Below is a small trained network, with its code and all its weights. Each question gives an input and a class and asks what happens when units are switched off, that is, made to give their printed mean instead of their output.

import numpy as np


def w(rows, s, z=0):
    codes = np.array(rows[::2]) - 128.0
    scale = np.full(codes.shape[1], s)
    scale[-1] = z or s
    return codes * scale


def f(y):
    return np.maximum(y, 0)


def log_softmax(a):
    a = a - a.max(-1, keepdims=True)
    return a - np.log(np.exp(a).sum(-1, keepdims=True))


def net(x, mask):
    res = np.array(x, float).reshape(1, 7) / 4 @ E
    y = f(res @ A[0][:, :-1].T + A[0][:, -1])
    res = res + np.where(mask, y, B[0][:, -1]) @ B[0][:, :-1]
    return log_softmax(res[-1] @ U[:, :-1].T + U[:, -1])


A, B = {}, {}
E = w([
[193,167,165,189,162,125,103,161,74,144,164,172],'x0',
[226,141,116,129,101,129,121,172,206,104,42,161],'x1',
[77,149,83,216,97,114,125,163,109,214,77,89],'x2',
[141,80,137,136,246,50,168,122,113,111,73,132],'x3',
[79,139,136,165,152,193,124,73,123,136,77,210],'x4',
[121,132,134,126,126,129,136,136,127,128,126,129],'x5',
[92,100,85,108,150,173,76,192,66,38,98,112],'x6',
],0.011)
A[0] = w([
[69,154,143,123,137,194,119,65,145,139,59,182,133],'neuron 0',
[146,142,186,133,113,92,200,61,193,219,168,135,96],'neuron 1',
[195,122,114,149,74,129,161,132,219,140,80,141,101],'neuron 2',
[100,142,68,214,87,135,91,170,133,245,77,68,111],'neuron 3',
[176,182,125,152,117,76,148,85,183,161,118,151,122],'neuron 4',
[188,145,206,172,120,96,65,158,96,122,146,78,118],'neuron 5',
[114,138,126,176,112,107,95,155,135,141,89,107,44],'neuron 6',
[155,119,129,125,110,101,135,165,187,140,73,158,64],'neuron 7',
[99,138,49,113,166,158,14,217,73,50,88,120,103],'neuron 8',
[159,117,74,51,111,53,110,216,138,160,162,29,139],'neuron 9',
[78,123,164,85,131,122,148,79,88,202,197,96,128],'neuron 10',
[132,121,132,129,81,61,166,171,152,112,182,69,59],'neuron 11',
[167,100,97,173,155,118,144,140,92,128,135,172,130],'neuron 12',
[113,134,92,194,169,222,122,52,138,127,78,163,53],'neuron 13',
[163,89,202,33,115,174,118,88,192,88,208,183,80],'neuron 14',
[159,214,159,115,91,193,76,159,136,156,165,127,140],'neuron 15',
[128,187,164,126,127,96,139,64,171,185,143,102,1],'neuron 16',
[97,118,42,214,94,106,188,131,139,171,111,96,75],'neuron 17',
[64,56,68,56,78,110,160,72,222,115,75,58,133],'neuron 18',
[121,77,183,125,247,55,170,126,122,143,34,91,35],'neuron 19',
[204,155,154,119,84,124,100,165,191,113,33,151,99],'neuron 20',
[87,208,127,94,2,190,85,118,141,130,154,111,66],'neuron 21',
],0.0088,0.0096)
B[0] = w([
[152,128,188,133,150,146,117,85,222,199,150,84,209],'neuron 0',
[117,185,78,69,69,152,187,184,144,91,153,127,224],'neuron 1',
[67,84,122,151,144,83,120,70,111,74,169,107,201],'neuron 2',
[160,158,174,42,172,102,72,150,80,84,42,159,243],'neuron 3',
[74,186,122,127,71,122,219,214,151,84,149,126,195],'neuron 4',
[124,158,153,160,147,164,96,133,130,177,153,180,185],'neuron 5',
[126,119,150,52,111,157,115,133,92,130,139,153,147],'neuron 6',
[98,92,119,145,109,120,108,103,85,116,136,112,166],'neuron 7',
[80,217,101,95,23,110,241,111,168,47,204,133,250],'neuron 8',
[106,139,191,125,147,197,131,47,210,220,108,104,228],'neuron 9',
[23,85,131,212,112,46,115,100,70,79,125,86,212],'neuron 10',
[195,107,191,135,120,163,146,56,157,173,122,127,170],'neuron 11',
[158,110,124,192,124,138,106,189,150,149,126,129,168],'neuron 12',
[200,134,191,119,129,200,186,64,136,175,161,84,181],'neuron 13',
[159,151,161,54,192,129,63,164,71,90,43,118,230],'neuron 14',
[151,79,44,174,193,127,126,150,152,163,89,147,222],'neuron 15',
[123,195,107,63,35,172,189,90,71,132,181,158,160],'neuron 16',
[162,139,137,70,172,105,83,104,119,66,117,134,191],'neuron 17',
[170,171,147,234,142,114,94,210,101,120,196,254,242],'neuron 18',
[202,31,14,81,114,170,122,150,113,191,106,129,205],'neuron 19',
[54,105,138,192,88,78,77,47,40,129,136,44,222],'neuron 20',
[191,15,33,112,154,128,136,160,143,167,121,114,229],'neuron 21',
],0.0081,0.013)
U = w([
[106,173,92,59,61,157,208,131,134,106,157,137,90],'0',
[173,20,1,91,142,160,129,141,121,193,116,134,90],'1',
[142,149,191,12,183,136,64,125,73,99,77,145,100],'2',
[55,73,136,190,117,119,103,45,36,120,158,80,103],'3',
[153,127,226,115,136,202,145,47,192,220,141,118,106],'4',
[102,128,131,150,161,136,134,146,150,142,116,142,251],'5',
[156,154,158,226,142,155,96,179,99,163,176,253,139],'6',
],0.0096,0.025)

Each question gives the input, the list of numbers given to net, and the class t.
The units are the neurons (one row each of A and B). Each row of codes is followed by its name. A weight is (code - 128) times the scale printed after its matrix; where a second scale follows, it is the last column's (A, B and U).
mask holds one flag per neuron, in row order. A switched-off neuron (its flag False) gives its mean, the last column of its row in B, instead of its output. The means were averaged over made-up inputs and are rounded, as every weight is.
A unit's drop is (log p(t) with every unit on - log p(t) with that unit switched off) / (log p(t) with every unit on - log p(t) with every unit switched off).
The circuit of an input: a set's keep is (log p(t) with only the set's units on - log p(t) with every unit switched off) / (log p(t) with every unit on - log p(t) with every unit switched off). Starting from the 12 units with the biggest drops (on a tie, the unit counted first), units are removed one at a time, each time the one whose removal leaves the highest keep (on an exact tie, the one counted first), for as long as the keep stays at least 0.8.
units of the circuit, in order: the units of the circuit, biggest drop first
unit that matters most: the unit with the biggest drop
top k neurons: the k neurons with the biggest drops, biggest first
drop of u: that unit's drop, to one decimal
input [3,-2,6,0,-7,5,-1], class 4: top 3 neurons -> [neuron 9; neuron 14; neuron 11]
input [2,1,0,-7,-3,7,-8], class 0: top neuron -> [neuron 1]
input [2,-6,4,5,8,5,-6], class 4: top 3 neurons -> [neuron 0; neuron 13; neuron 8]
input [5,8,-2,7,5,7,-7], class 3: top 3 neurons -> [neuron 20; neuron 2; neuron 8]
input [8,2,-6,7,-8,6,-2], class 4: top 2 neurons -> [neuron 9; neuron 18]
input [-2,-7,8,3,7,3,-8], class 0: top 4 neurons -> [neuron 1; neuron 16; neuron 14; neuron 4]
input [-3,0,-7,7,-3,-4,2], class 1: top 2 neurons -> [neuron 19; neuron 3]
input [-6,8,1,-2,-6,8,-3], class 3: top 2 neurons -> [neuron 20; neuron 2]
input [6,1,6,3,6,6,0], class 2: top 3 neurons -> [neuron 3; neuron 18; neuron 9]
input [1,-7,3,-6,8,-6,-5], class 4: top 3 neurons -> [neuron 0; neuron 13; neuron 20]
input [-5,-1,-4,6,-6,0,7], class 0: top 3 neurons -> [neuron 8; neuron 21; neuron 15]
input [2,-5,-2,0,-3,-3,-5], class 0: top 4 neurons -> [neuron 1; neuron 20; neuron 2; neuron 16]
input [3,6,5,5,6,0,-8], class 0: units of the circuit, in order -> [neuron 4; neuron 1]
input [-2,-3,-5,-2,-1,-5,0], class 2: unit that matters most -> neuron 14
input [-5,-7,8,5,1,-6,-6], class 2: drop of neuron 8 -> 0.2
input [-5,6,5,-4,4,-4,0], class 3: drop of neuron 3 -> -0.1
input [0,-7,-6,-1,-2,2,-4], class 3: drop of neuron 20 -> -0.2
